Below is a small trained network, with its code and all its weights. Each question gives an input and a class and asks what happens when units are switched off, that is, made to give their printed mean instead of their output.

import numpy as np


def w(rows, s, z=0):
    codes = np.array(rows[::2]) - 128.0
    scale = np.full(codes.shape[1], s)
    scale[-1] = z or s
    return codes * scale


def norm(h):
    return h / np.sqrt((h * h).mean(-1, keepdims=True) + 1e-5)


def f(y):
    return np.maximum(y, 0)


def log_softmax(a):
    a = a - a.max(-1, keepdims=True)
    return a - np.log(np.exp(a).sum(-1, keepdims=True))


def net(x, mask):
    res = np.array(x, float).reshape(1, 8) / 4 @ E
    u = 0
    for l in range(2):
        y = f(norm(res) @ A[l][:, :-1].T + A[l][:, -1])
        res = res + np.where(mask[u : u + 14], y, B[l][:, -1]) @ B[l][:, :-1]
        u += 14
    return log_softmax(norm(res)[-1] @ U[:, :-1].T + U[:, -1])


A, B = {}, {}
E = w([
[129,129,128,128,129,129],'x0',
[79,32,125,232,144,199],'x1',
[128,129,130,129,126,126],'x2',
[128,130,127,128,129,129],'x3',
[129,131,128,128,130,128],'x4',
[128,128,125,129,127,129],'x5',
[225,42,3,180,148,64],'x6',
[46,101,208,126,227,27],'x7',
],0.0047)
A[0] = w([
[141,132,129,96,64,155,252],'0.n0',
[111,185,156,84,102,134,94],'0.n1',
[65,135,178,125,151,87,82],'0.n2',
[180,103,79,107,89,29,76],'0.n3',
[110,103,121,142,95,194,143],'0.n4',
[144,188,131,70,145,126,125],'0.n5',
[130,183,150,121,168,53,26],'0.n6',
[79,152,191,141,143,96,29],'0.n7',
[106,75,76,223,135,122,51],'0.n8',
[128,158,171,232,138,2,98],'0.n9',
[196,133,149,97,174,130,128],'0.n10',
[124,133,149,132,194,133,85],'0.n11',
[76,147,199,137,195,99,94],'0.n12',
[122,171,131,169,102,142,106],'0.n13',
],0.0081,0.0039)
B[0] = w([
[181,126,175,73,114,93,254],'0.n0',
[192,60,178,69,93,136,199],'0.n1',
[119,147,52,172,79,142,205],'0.n2',
[81,254,117,182,195,162,215],'0.n3',
[98,166,159,186,218,154,213],'0.n4',
[178,16,136,115,38,121,202],'0.n5',
[77,151,119,79,197,82,178],'0.n6',
[138,146,66,150,61,186,181],'0.n7',
[177,29,143,106,108,82,220],'0.n8',
[126,90,148,58,193,141,215],'0.n9',
[103,165,90,136,137,124,165],'0.n10',
[156,113,69,130,89,136,158],'0.n11',
[64,115,62,178,44,138,230],'0.n12',
[142,111,191,144,142,102,157],'0.n13',
],0.0056,0.0049)
A[1] = w([
[123,98,74,79,89,66,145],'1.n0',
[103,123,113,126,172,112,123],'1.n1',
[166,140,228,116,115,201,131],'1.n2',
[119,192,111,106,60,157,211],'1.n3',
[137,160,70,98,59,90,2],'1.n4',
[243,91,83,95,114,155,112],'1.n5',
[135,96,139,233,112,225,207],'1.n6',
[210,254,89,176,119,177,5],'1.n7',
[73,125,62,206,127,93,157],'1.n8',
[102,129,129,153,95,130,27],'1.n9',
[94,103,149,90,57,109,248],'1.n10',
[249,106,129,136,79,135,77],'1.n11',
[154,56,138,167,171,130,149],'1.n12',
[190,105,187,74,115,84,37],'1.n13',
],0.0096,0.0022)
B[1] = w([
[162,156,156,174,161,52,200],'1.n0',
[126,171,112,68,145,137,158],'1.n1',
[171,188,43,92,208,71,219],'1.n2',
[103,104,145,162,157,94,211],'1.n3',
[99,87,108,132,163,50,180],'1.n4',
[82,143,158,114,87,169,226],'1.n5',
[199,185,119,41,176,134,254],'1.n6',
[63,18,137,180,110,30,197],'1.n7',
[196,153,198,89,104,191,213],'1.n8',
[148,115,111,110,106,144,144],'1.n9',
[135,73,124,206,123,144,213],'1.n10',
[114,137,166,119,131,207,222],'1.n11',
[34,161,108,164,56,91,207],'1.n12',
[68,117,83,184,115,254,179],'1.n13',
],0.0068,0.0071)
U = w([
[127,139,146,132,85,249,113],'0',
[78,88,125,202,98,29,31],'1',
[173,206,109,82,213,89,254],'2',
],0.016,0.00063)

Each question gives the input, the list of numbers given to net, and the class t.
The units are the neurons (one row each of A and B). Each row of codes is followed by its name. A weight is (code - 128) times the scale printed after its matrix; where a second scale follows, it is the last column's (A, B and U).
mask holds one flag per neuron, layer by layer. A switched-off neuron (its flag False) gives its mean, the last column of its row in B, instead of its output. The means were averaged over made-up inputs and are rounded, as every weight is.
A unit's drop is (log p(t) with every unit on - log p(t) with that unit switched off) / (log p(t) with every unit on - log p(t) with every unit switched off).
The circuit of an input: a set's keep is (log p(t) with only the set's units on - log p(t) with every unit switched off) / (log p(t) with every unit on - log p(t) with every unit switched off). Starting from the 12 units with the biggest drops (on a tie, the unit counted first), units are removed one at a time, each time the one whose removal leaves the highest keep (on an exact tie, the one counted first), for as long as the keep stays at least 0.8.
circuit, biggest first: the units of the circuit, biggest drop first
unit that matters most: the unit with the biggest drop
k most important neurons: the k neurons with the biggest drops, biggest first
k most important neurons of layer l: the k neurons of layer l with the biggest drops, biggest first
drop when u is switched off: that unit's drop, to one decimal
input [2,2,-3,1,1,5,2,-1], class 0: unit that matters most	0.n8
input [6,7,-1,7,-2,5,-1,-7], class 2: circuit, biggest first	(1.n6, 0.n4)
input [3,0,2,-1,-8,-2,6,-5], class 1: circuit, biggest first	(1.n7, 0.n3)
input [4,0,3,6,-7,-6,-8,1], class 1: 4 most important neurons of layer 0	(0.n12, 0.n2, 0.n3, 0.n4)
input [-6,7,-6,-7,3,-7,-1,-3], class 2: 2 most important neurons	(1.n6, 0.n4)
input [-5,-5,1,1,3,6,-6,0], class 0: circuit, biggest first	(0.n5, 1.n13)
input [3,1,-4,5,-7,-4,-5,-2], class 2: 3 most important neurons	(1.n2, 0.n4, 0.n8)
input [-3,2,8,-5,6,-6,7,0], class 0: 2 most important neurons	(1.n2, 1.n7)
input [0,-7,3,-7,5,8,6,0], class 1: 2 most important neurons	(1.n7, 1.n6)
input [-6,-7,-4,-2,-6,-5,0,5], class 1: 2 most important neurons of layer 1	(1.n6, 1.n2)
input [-4,7,-4,2,6,-8,0,7], class 0: 2 most important neurons of layer 1	(1.n8, 1.n7)
input [3,-6,6,-2,1,3,1,-6], class 1: 3 most important neurons of layer 0	(0.n3, 0.n8, 0.n9)
input [1,-1,2,-6,6,0,4,-1], class 1: 2 most important neurons	(1.n7, 0.n3)
input [8,2,3,6,-6,-1,-8,-3], class 2: circuit, biggest first	(1.n2)
input [-6,4,-2,-5,-6,-8,0,-5], class 2: 3 most important neurons	(0.n4, 1.n6, 1.n2)
input [-6,2,5,3,-2,3,-7,-1], class 2: drop when 1.n2 is switched off	1.0
input [5,-1,-2,4,1,3,5,7], class 2: drop when 1.n7 is switched off	0.2
input [5,7,-1,3,0,4,-4,7], class 0: drop when 0.n1 is switched off	0.0
